Below is a small trained network, with its code and all its weights. Each question gives an input and a class and asks what happens when units are switched off, that is, made to give their printed mean instead of their output.

import numpy as np


def w(rows, s, z=0):
    codes = np.array(rows[::2]) - 128.0
    scale = np.full(codes.shape[1], s)
    scale[-1] = z or s
    return codes * scale


def norm(h):
    return h / np.sqrt((h * h).mean(-1, keepdims=True) + 1e-5)


def f(y):
    return y / 2 * (1 + np.tanh(0.7978845608 * (y + 0.044715 * y**3)))


def log_softmax(a):
    a = a - a.max(-1, keepdims=True)
    return a - np.log(np.exp(a).sum(-1, keepdims=True))


def net(x, mask):
    res = np.array(x, float).reshape(1, 5) / 4 @ E
    u = 0
    for l in range(3):
        y = f(norm(res) @ A[l][:, :-1].T + A[l][:, -1])
        res = res + np.where(mask[u : u + 10], y, B[l][:, -1]) @ B[l][:, :-1]
        u += 10
    return log_softmax(norm(res)[-1] @ U[:, :-1].T + U[:, -1])


A, B = {}, {}
E = w([
[156,202,96,113,118,62,127,227,169,32,189,128],'x0',
[138,101,192,154,249,167,151,140,214,111,15,147],'x1',
[117,149,48,75,33,147,65,207,90,100,121,10],'x2',
[115,112,210,109,40,38,83,167,254,66,166,228],'x3',
[166,143,121,167,169,191,149,103,226,182,197,44],'x4',
],0.009)
A[0] = w([
[132,132,127,129,90,119,131,161,182,99,124,124,13],'L0N0',
[119,127,130,131,158,134,147,79,114,168,84,120,54],'L0N1',
[134,118,147,130,238,166,134,107,122,143,5,117,46],'L0N2',
[132,135,121,134,66,152,128,143,39,150,122,46,83],'L0N3',
[132,146,124,127,190,122,128,128,104,107,180,151,118],'L0N4',
[125,137,128,121,83,121,126,185,207,89,136,63,14],'L0N5',
[145,117,153,137,59,124,143,117,164,111,88,198,9],'L0N6',
[131,131,138,125,126,101,123,195,197,57,124,170,107],'L0N7',
[116,128,124,125,132,111,125,123,163,138,120,188,20],'L0N8',
[133,131,115,141,167,168,135,83,120,193,222,26,4],'L0N9',
],0.017,0.0041)
B[0] = w([
[139,84,149,86,128,165,74,212,167,102,101,117,161],'L0N0',
[182,84,146,156,113,196,71,183,148,122,110,102,182],'L0N1',
[95,127,81,175,239,114,120,187,147,171,13,129,251],'L0N2',
[133,88,71,108,51,74,139,47,115,87,74,137,234],'L0N3',
[131,65,127,173,140,103,205,163,112,110,178,142,154],'L0N4',
[178,102,98,151,70,178,109,213,182,131,140,102,191],'L0N5',
[72,115,137,107,170,69,73,118,113,144,217,145,173],'L0N6',
[115,187,137,121,67,80,169,135,215,108,109,143,212],'L0N7',
[142,99,147,117,150,81,109,68,154,128,160,151,153],'L0N8',
[100,183,106,95,177,119,206,100,149,165,253,84,245],'L0N9',
],0.016)
A[1] = w([
[126,95,95,175,186,207,77,127,40,160,73,89,40],'L1N0',
[141,154,224,141,107,210,149,111,82,134,130,138,31],'L1N1',
[132,94,99,87,34,172,115,31,4,116,76,109,4],'L1N2',
[120,190,167,99,112,248,160,104,73,164,193,85,53],'L1N3',
[151,139,124,158,52,112,212,134,43,94,130,141,109],'L1N4',
[217,114,217,160,197,203,178,76,147,86,151,157,22],'L1N5',
[152,121,146,142,187,223,89,109,85,176,55,109,30],'L1N6',
[83,128,228,81,117,92,50,74,96,141,186,187,2],'L1N7',
[116,64,176,172,134,121,173,160,109,93,168,177,115],'L1N8',
[160,173,184,104,66,159,83,150,152,103,145,146,86],'L1N9',
],0.016,0.0029)
B[1] = w([
[141,4,170,118,140,209,123,132,74,158,121,162,244],'L1N0',
[76,152,93,99,102,141,106,119,131,170,143,131,125],'L1N1',
[162,109,42,94,66,24,123,108,99,42,58,112,227],'L1N2',
[129,155,58,175,160,111,127,154,193,170,202,115,187],'L1N3',
[127,127,123,95,156,109,142,192,59,155,120,104,187],'L1N4',
[180,74,183,146,94,173,150,49,122,73,74,117,138],'L1N5',
[105,67,141,170,194,170,63,158,85,173,142,126,222],'L1N6',
[81,120,154,67,128,104,68,46,119,168,162,147,182],'L1N7',
[125,181,187,102,132,129,147,121,72,104,152,169,153],'L1N8',
[141,68,144,148,103,212,111,98,95,107,125,165,191],'L1N9',
],0.02,0.011)
A[2] = w([
[129,191,102,250,143,85,73,142,122,90,42,206,27],'L2N0',
[165,195,147,156,152,161,218,27,161,152,212,87,10],'L2N1',
[118,174,75,186,220,168,101,122,72,179,196,56,47],'L2N2',
[170,181,177,138,186,73,112,199,130,95,87,110,49],'L2N3',
[159,156,210,138,42,208,57,222,139,116,126,101,3],'L2N4',
[215,151,118,156,61,99,168,140,154,59,138,128,107],'L2N5',
[80,187,87,149,113,117,138,48,96,166,68,130,141],'L2N6',
[110,213,127,95,144,210,149,169,36,97,161,131,46],'L2N7',
[147,127,191,186,244,146,194,73,190,97,43,143,116],'L2N8',
[107,197,135,73,130,163,101,127,110,104,101,110,146],'L2N9',
],0.015,0.0025)
B[2] = w([
[88,167,80,50,133,119,191,121,214,179,162,84,167],'L2N0',
[189,208,151,161,92,215,119,48,136,83,179,93,226],'L2N1',
[174,53,148,137,142,104,86,94,119,209,214,139,251],'L2N2',
[78,224,105,122,87,121,137,145,95,186,121,145,146],'L2N3',
[117,143,162,216,70,153,181,196,174,68,142,187,207],'L2N4',
[164,58,175,191,152,160,70,160,123,149,117,147,223],'L2N5',
[236,150,191,91,159,150,16,222,174,60,101,78,160],'L2N6',
[157,168,127,150,135,81,89,195,77,191,144,82,127],'L2N7',
[80,202,127,118,111,188,165,128,65,78,6,114,216],'L2N8',
[170,101,147,119,177,109,151,145,139,87,115,107,123],'L2N9',
],0.015,0.012)
U = w([
[97,127,201,81,136,63,58,57,147,113,178,193,155],'0',
[64,212,113,114,170,105,174,144,179,134,47,138,107],'1',
[160,197,169,153,126,178,168,45,99,56,114,114,21],'2',
[164,87,150,181,46,163,111,194,220,62,148,167,146],'3',
[131,49,108,163,231,194,125,126,92,178,62,105,187],'4',
[210,142,71,154,142,148,161,64,146,146,251,45,155],'5',
[187,64,37,81,70,41,104,105,86,65,98,83,162],'6',
[157,159,153,127,128,75,154,183,41,123,157,133,4],'7',
],0.014,0.0045)

Each question gives the input, the list of numbers given to net, and the class t.
The units are the neurons (one row each of A and B). Each row of codes is followed by its name. A weight is (code - 128) times the scale printed after its matrix; where a second scale follows, it is the last column's (A, B and U).
mask holds one flag per neuron, layer by layer. A switched-off neuron (its flag False) gives its mean, the last column of its row in B, instead of its output. The means were averaged over made-up inputs and are rounded, as every weight is.
A unit's drop is (log p(t) with every unit on - log p(t) with that unit switched off) / (log p(t) with every unit on - log p(t) with every unit switched off).
The circuit of an input: a set's keep is (log p(t) with only the set's units on - log p(t) with every unit switched off) / (log p(t) with every unit on - log p(t) with every unit switched off). Starting from the 12 units with the biggest drops (on a tie, the unit counted first), units are removed one at a time, each time the one whose removal leaves the highest keep (on an exact tie, the one counted first), for as long as the keep stays at least 0.8.
circuit, biggest first: the units of the circuit, biggest drop first
unit that matters most: the unit with the biggest drop
top k neurons: the k neurons with the biggest drops, biggest first
k most important neurons of layer l: the k neurons of layer l with the biggest drops, biggest first
drop when u is switched off: that unit's drop, to one decimal
input [-8,-4,1,-7,-6], class 6: circuit, biggest first : (L0N3)
input [1,-5,-8,-2,-8], class 0: circuit, biggest first : (L1N7 L0N2)
input [1,-6,-4,-8,-1], class 5: top 2 neurons : (L0N9 L1N3)
input [1,1,1,2,6], class 3: top 4 neurons : (L0N5 L0N0 L2N4 L0N7)
input [-7,8,-8,7,-8], class 1: top 2 neurons : (L0N2 L2N8)
input [-4,1,7,-7,-6], class 6: top 2 neurons : (L0N3 L1N2)
input [7,-8,4,2,-6], class 3: 2 most important neurons of layer 2 : (L2N4 L2N5)
input [4,1,-1,0,-4], class 3: top 4 neurons : (L0N7 L0N2 L0N9 L1N9)
input [4,-4,-6,-8,-6], class 6: top 3 neurons : (L0N9 L0N2 L1N2)
input [-6,-4,-3,0,-8], class 6: top 2 neurons : (L1N2 L0N2)
input [8,0,-1,-6,-1], class 7: top 2 neurons : (L0N4 L1N4)
input [-3,-1,6,8,-8], class 0: top 4 neurons : (L0N6 L1N7 L0N2 L0N1)
input [7,4,-6,6,-5], class 0: top 2 neurons : (L0N6 L0N2)
input [3,6,-6,-1,-2], class 1: unit that matters most : L0N7
input [5,-4,0,0,-8], class 7: 3 most important neurons of layer 0 : (L0N2 L0N3 L0N7)
input [0,0,8,-3,5], class 5: 2 most important neurons of layer 0 : (L0N9 L0N5)
input [0,-6,-2,1,-3], class 6: top 2 neurons : (L1N2 L0N9)
input [-7,-4,6,-2,-6], class 6: drop when L2N3 is switched off : 0.0
input [-5,7,3,8,-4], class 0: drop when L0N6 is switched off : 1.4
input [-6,6,-1,5,-2], class 1: drop when L0N2 is switched off : 0.8
input [-5,-7,-5,-6,-2], class 6: unit that matters most : L0N3
